Below is a small trained network, with its code and all its weights. Each question gives an input and a class and asks what happens when units are switched off, that is, made to give their printed mean instead of their output.

import numpy as np


def w(rows, s, z=0):
    codes = np.array(rows[::2]) - 128.0
    scale = np.full(codes.shape[1], s)
    scale[-1] = z or s
    return codes * scale


def norm(h):
    return h / np.sqrt((h * h).mean(-1, keepdims=True) + 1e-5)


def f(y):
    return np.maximum(y, 0)


def log_softmax(a):
    a = a - a.max(-1, keepdims=True)
    return a - np.log(np.exp(a).sum(-1, keepdims=True))


def net(x, mask):
    res = np.array(x, float).reshape(1, 5) / 4 @ E
    u = 0
    for l in range(3):
        y = f(norm(res) @ A[l][:, :-1].T + A[l][:, -1])
        res = res + np.where(mask[u : u + 8], y, B[l][:, -1]) @ B[l][:, :-1]
        u += 8
    return log_softmax(norm(res)[-1] @ U[:, :-1].T + U[:, -1])


A, B = {}, {}
E = w([
[214,135,222,158,221],'x0',
[225,97,178,152,71],'x1',
[91,134,153,33,167],'x2',
[35,65,169,195,146],'x3',
[84,254,133,148,157],'x4',
],0.0072)
A[0] = w([
[159,181,11,85,163,169],'L0N0',
[194,152,127,164,107,2],'L0N1',
[151,132,83,191,77,191],'L0N2',
[254,188,151,167,103,128],'L0N3',
[207,108,71,116,140,73],'L0N4',
[107,126,176,98,177,90],'L0N5',
[147,252,176,77,73,27],'L0N6',
[26,177,34,103,68,39],'L0N7',
],0.01,0.0069)
B[0] = w([
[117,201,166,77,98,247],'L0N0',
[143,58,168,121,254,141],'L0N1',
[114,80,174,122,93,234],'L0N2',
[198,127,181,209,87,254],'L0N3',
[127,122,195,80,91,176],'L0N4',
[149,110,59,122,173,175],'L0N5',
[211,241,80,197,125,169],'L0N6',
[98,137,37,113,143,214],'L0N7',
],0.013,0.0053)
A[1] = w([
[130,128,182,143,129,128],'L1N0',
[181,161,115,129,144,149],'L1N1',
[111,156,178,148,255,113],'L1N2',
[91,100,91,173,98,41],'L1N3',
[182,133,132,119,101,105],'L1N4',
[148,116,138,173,124,2],'L1N5',
[187,109,146,138,131,154],'L1N6',
[137,158,120,122,171,57],'L1N7',
],0.015,0.0057)
B[1] = w([
[52,140,85,100,171,211],'L1N0',
[65,105,80,185,119,211],'L1N1',
[152,133,124,166,219,249],'L1N2',
[114,42,124,156,51,160],'L1N3',
[126,155,173,117,117,210],'L1N4',
[201,77,254,214,169,152],'L1N5',
[143,161,70,70,116,254],'L1N6',
[71,53,208,201,158,155],'L1N7',
],0.0075,0.0059)
A[2] = w([
[90,163,145,142,227,107],'L2N0',
[177,167,94,114,174,186],'L2N1',
[255,47,148,104,131,155],'L2N2',
[68,63,97,185,81,5],'L2N3',
[92,114,153,193,189,211],'L2N4',
[224,85,165,49,157,142],'L2N5',
[118,82,73,167,111,3],'L2N6',
[85,118,139,151,244,100],'L2N7',
],0.011,0.0047)
B[2] = w([
[253,51,56,95,150,208],'L2N0',
[165,19,95,185,54,203],'L2N1',
[36,159,120,130,255,254],'L2N2',
[143,11,91,177,3,167],'L2N3',
[196,12,131,50,115,233],'L2N4',
[15,179,140,130,174,223],'L2N5',
[168,70,236,174,42,141],'L2N6',
[252,154,21,20,177,216],'L2N7',
],0.0078,0.0071)
U = w([
[52,121,136,93,188,69],'0',
[83,166,3,92,104,86],'1',
[216,89,67,113,190,252],'2',
[145,156,176,63,67,74],'3',
[105,30,107,150,69,205],'4',
[109,183,161,139,154,57],'5',
[212,211,121,186,104,144],'6',
[163,98,221,208,174,136],'7',
],0.026,0.0041)

Each question gives the input, the list of numbers given to net, and the class t.
The units are the neurons (one row each of A and B). Each row of codes is followed by its name. A weight is (code - 128) times the scale printed after its matrix; where a second scale follows, it is the last column's (A, B and U).
mask holds one flag per neuron, layer by layer. A switched-off neuron (its flag False) gives its mean, the last column of its row in B, instead of its output. The means were averaged over made-up inputs and are rounded, as every weight is.
A unit's drop is (log p(t) with every unit on - log p(t) with that unit switched off) / (log p(t) with every unit on - log p(t) with every unit switched off).
The circuit of an input: a set's keep is (log p(t) with only the set's units on - log p(t) with every unit switched off) / (log p(t) with every unit on - log p(t) with every unit switched off). Starting from the 12 units with the biggest drops (on a tie, the unit counted first), units are removed one at a time, each time the one whose removal leaves the highest keep (on an exact tie, the one counted first), for as long as the keep stays at least 0.8.
units of the circuit, in order: the units of the circuit, biggest drop first
most important unit: the unit with the biggest drop
k most important neurons: the k neurons with the biggest drops, biggest first
top k neurons in layer l: the k neurons of layer l with the biggest drops, biggest first
drop of u: that unit's drop, to one decimal
input [-1,-5,-1,-7,4], class 6: units of the circuit, in order -> [L0N6]
input [5,-1,-8,-6,1], class 7: top 2 neurons in layer 0 -> [L0N1; L0N3]
input [-1,7,1,3,-2], class 7: units of the circuit, in order -> [L2N7; L0N7]
input [-7,-5,-3,5,1], class 4: 2 most important neurons -> [L1N3; L2N3]
input [-3,-7,3,6,-3], class 4: 2 most important neurons -> [L0N0; L1N3]
input [-5,0,-5,-7,5], class 6: top 2 neurons in layer 0 -> [L0N6; L0N3]
input [-1,0,-4,-3,1], class 6: 4 most important neurons -> [L0N3; L0N0; L0N6; L2N4]
input [-5,7,-2,-2,2], class 6: 4 most important neurons -> [L0N3; L0N6; L2N4; L1N6]
input [-2,-4,8,1,-6], class 1: 3 most important neurons -> [L0N3; L1N2; L0N2]
input [3,-2,-2,-1,5], class 6: 2 most important neurons -> [L0N6; L0N3]
input [-5,6,3,-3,-7], class 0: top 2 neurons in layer 2 -> [L2N2; L2N5]
input [-6,1,4,-4,-7], class 1: 2 most important neurons -> [L0N3; L2N4]
input [-2,-3,8,4,-2], class 2: top 2 neurons in layer 0 -> [L0N2; L0N0]
input [5,-5,8,-5,-8], class 0: units of the circuit, in order -> [L2N5]
input [1,3,0,-3,1], class 6: 2 most important neurons -> [L0N6; L1N6]
input [1,5,-6,-8,-5], class 7: drop of L0N3 -> 0.5
input [7,2,6,8,-4], class 2: drop of L1N0 -> 0.0
input [-6,8,1,-1,7], class 6: drop of L0N6 -> 0.2
input [-2,-7,1,7,2], class 2: top 3 neurons in layer 0 -> [L0N2; L0N3; L0N0]
input [8,-1,-2,-6,-7], class 7: drop of L0N3 -> 0.8
input [5,7,-5,-3,5], class 7: most important unit -> L0N1
